Below is a small trained network, with its code and all its weights. Each question gives an input and a target symbol and asks what happens when units are switched off, that is, made to give their printed mean instead of their output.

import numpy as np


def w(rows, s, z=0):
    codes = np.array(rows[::2]) - 128.0
    scale = np.full(codes.shape[1], s)
    scale[-1] = z or s
    return codes * scale


def norm(h):
    return h / np.sqrt((h * h).mean(-1, keepdims=True) + 1e-5)


def f(y):
    return y / 2 * (1 + np.tanh(0.7978845608 * (y + 0.044715 * y**3)))


def softmax(a):
    e = np.exp(a - a.max(-1, keepdims=True))
    return e / e.sum(-1, keepdims=True)


def log_softmax(a):
    a = a - a.max(-1, keepdims=True)
    return a - np.log(np.exp(a).sum(-1, keepdims=True))


def net(x, mask):
    ids = ['ΛΠΩαβδεημτ'.index(c) for c in x.split()]
    T = len(ids)
    res = E[ids] + P[:T]
    u = 0
    for l in range(2):
        r = norm(res)
        for j in range(2):
            rows = slice(2 * j, 2 * j + 2)
            q, k, v = (r @ M[l][rows].T for M in (Q, K, V))
            z = softmax(np.where(np.tri(T) > 0, q @ k.T / 2**0.5, -1e9)) @ v
            o = O[l][rows]
            res = res + np.where(mask[u + j], z, o[:, -1]) @ o[:, :-1]
        u += 2
        y = f(norm(res) @ A[l][:, :-1].T + A[l][:, -1])
        res = res + np.where(mask[u : u + 4], y, B[l][:, -1]) @ B[l][:, :-1]
        u += 4
    return log_softmax(norm(res)[-1] @ U[:, :-1].T + U[:, -1])


Q, K, V, O, A, B = {}, {}, {}, {}, {}, {}
E = w([
[132,89,132,146],'Λ',
[116,102,134,146],'Π',
[250,155,16,166],'Ω',
[88,121,162,165],'α',
[114,138,175,169],'β',
[137,125,134,128],'δ',
[81,21,155,149],'ε',
[162,224,215,132],'η',
[64,124,105,62],'μ',
[171,133,68,186],'τ',
],0.018)
P = w([
[253,56,155,25],'0',
[232,110,175,59],'1',
[193,164,178,65],'2',
[124,178,140,86],'3',
[103,156,137,79],'4',
[119,160,134,69],'5',
[153,137,141,74],'6',
[134,164,206,158],'7',
[181,134,179,175],'8',
],0.0039)
Q[0] = w([
[40,97,48,56],'0.h0',
[242,168,70,124],'0.h0',
[135,207,53,238],'0.h1',
[165,163,2,105],'0.h1',
],0.0081)
K[0] = w([
[44,41,157,79],'0.h0',
[158,48,170,104],'0.h0',
[130,164,240,116],'0.h1',
[127,2,188,90],'0.h1',
],0.0086)
V[0] = w([
[108,67,2,98],'0.h0',
[134,106,161,189],'0.h0',
[188,189,100,170],'0.h1',
[157,64,116,73],'0.h1',
],0.0098)
O[0] = w([
[115,217,163,230,2],'0.h0',
[229,125,130,165,196],'0.h0',
[189,209,1,131,147],'0.h1',
[111,167,119,124,205],'0.h1',
],0.009,0.0041)
A[0] = w([
[151,93,183,15,19],'0.n0',
[116,177,159,42,250],'0.n1',
[49,158,97,53,137],'0.n2',
[173,166,1,169,245],'0.n3',
],0.0069,0.0022)
B[0] = w([
[70,102,51,126,216],'0.n0',
[140,169,77,144,186],'0.n1',
[115,162,188,202,131],'0.n2',
[138,133,118,252,255],'0.n3',
],0.011,0.0041)
Q[1] = w([
[150,69,114,122],'1.h0',
[184,163,129,63],'1.h0',
[178,180,147,254],'1.h1',
[115,171,75,236],'1.h1',
],0.012)
K[1] = w([
[120,143,92,72],'1.h0',
[229,104,120,158],'1.h0',
[146,94,106,158],'1.h1',
[226,113,119,253],'1.h1',
],0.013)
V[1] = w([
[130,74,100,195],'1.h0',
[106,71,157,150],'1.h0',
[254,168,133,133],'1.h1',
[74,220,226,40],'1.h1',
],0.0089)
O[1] = w([
[128,3,38,178,160],'1.h0',
[122,96,164,142,153],'1.h0',
[181,139,170,96,161],'1.h1',
[51,94,131,52,2],'1.h1',
],0.015,0.0063)
A[1] = w([
[102,74,23,124,6],'1.n0',
[116,155,116,10,31],'1.n1',
[237,172,159,195,214],'1.n2',
[185,129,162,167,233],'1.n3',
],0.011,0.0023)
B[1] = w([
[121,137,98,159,169],'1.n0',
[166,158,150,73,150],'1.n1',
[134,254,96,105,255],'1.n2',
[154,175,175,126,198],'1.n3',
],0.0085,0.0095)
U = w([
[142,185,123,141,103],'Λ',
[125,125,124,120,47],'Π',
[99,167,17,124,175],'Ω',
[54,194,141,81,243],'α',
[157,174,103,7,210],'β',
[162,131,205,111,133],'δ',
[119,140,147,108,83],'ε',
[180,114,87,95,43],'η',
[124,161,124,101,4],'μ',
[110,107,130,144,154],'τ',
],0.014,0.0039)

Each question gives the input, a string of symbols that net reads in full, and the target symbol t.
The units are the heads (2 rows each of Q, K, V and O) and the neurons (one row each of A and B). Each row of codes is followed by its name. A weight is (code - 128) times the scale printed after its matrix; where a second scale follows, it is the last column's (O, A, B and U).
mask holds one flag per unit, layer by layer, with each layer's heads first. A switched-off unit (its flag False) gives its mean, the last column of its rows in O or B, instead of its output. The means were averaged over made-up inputs and are rounded, as every weight is.
A unit's drop is (log p(t) with every unit on - log p(t) with that unit switched off) / (log p(t) with every unit on - log p(t) with every unit switched off).
The circuit of an input: a set's keep is (log p(t) with only the set's units on - log p(t) with every unit switched off) / (log p(t) with every unit on - log p(t) with every unit switched off). Starting from all 12 units, units are removed one at a time, each time the one whose removal leaves the highest keep (on an exact tie, the one counted first), for as long as the keep stays at least 0.8.
circuit, biggest first: the units of the circuit, biggest drop first
unit that matters most: the unit with the biggest drop
k most important neurons: the k neurons with the biggest drops, biggest first
top k neurons in layer l: the k neurons of layer l with the biggest drops, biggest first
heads that matter: for each layer, one digit per head in row order, 1 if its drop is at least 0.15 and else 0, layers parted by /
input δ Λ ε Λ, target τ: 2 most important neurons : (1.n2 0.n3)
input Λ Λ η Λ, target β: unit that matters most : 0.h0
input μ α δ, target α: circuit, biggest first : (1.h1 0.h1)
input δ β Λ η Λ, target β: circuit, biggest first : (0.n3 1.h1)
input α α α α ε μ Λ η, target α: circuit, biggest first : (1.h1 0.n3)
input μ δ Π, target α: circuit, biggest first : (1.h1 0.h1)
input η δ Λ Λ Λ Λ η, target β: circuit, biggest first : (0.h0 1.h1)
input η ε δ, target β: heads that matter : 10 / 10
input Λ Λ Λ Λ, target δ: heads that matter : 11 / 01
input δ Λ Λ Λ Λ η Λ β, target β: top 2 neurons in layer 0 : (0.n3 0.n1)
input Λ δ ε Λ, target τ: 3 most important neurons : (0.n0 1.n2 0.n3)
input Λ δ Λ, target Ω: circuit, biggest first : (0.n0 0.h1 1.h1 0.n3)
input η Λ Λ μ Λ δ, target α: circuit, biggest first : (0.h1 1.h1)
input Λ β α Λ ε Π, target τ: most important neuron : (1.n2)
input δ δ δ δ δ, target Ω: heads that matter : 10 / 01
input δ Λ β, target Ω: 2 most important neurons : (0.n0 1.n0)
input δ Λ η, target β: heads that matter : 10 / 01
input Λ ε ε Λ Λ Λ δ μ, target α: heads that matter : 11 / 01
input δ β μ δ Π, target α: circuit, biggest first : (0.n3 1.h1 0.h1)
input δ α Π δ, target Ω: heads that matter : 00 / 00
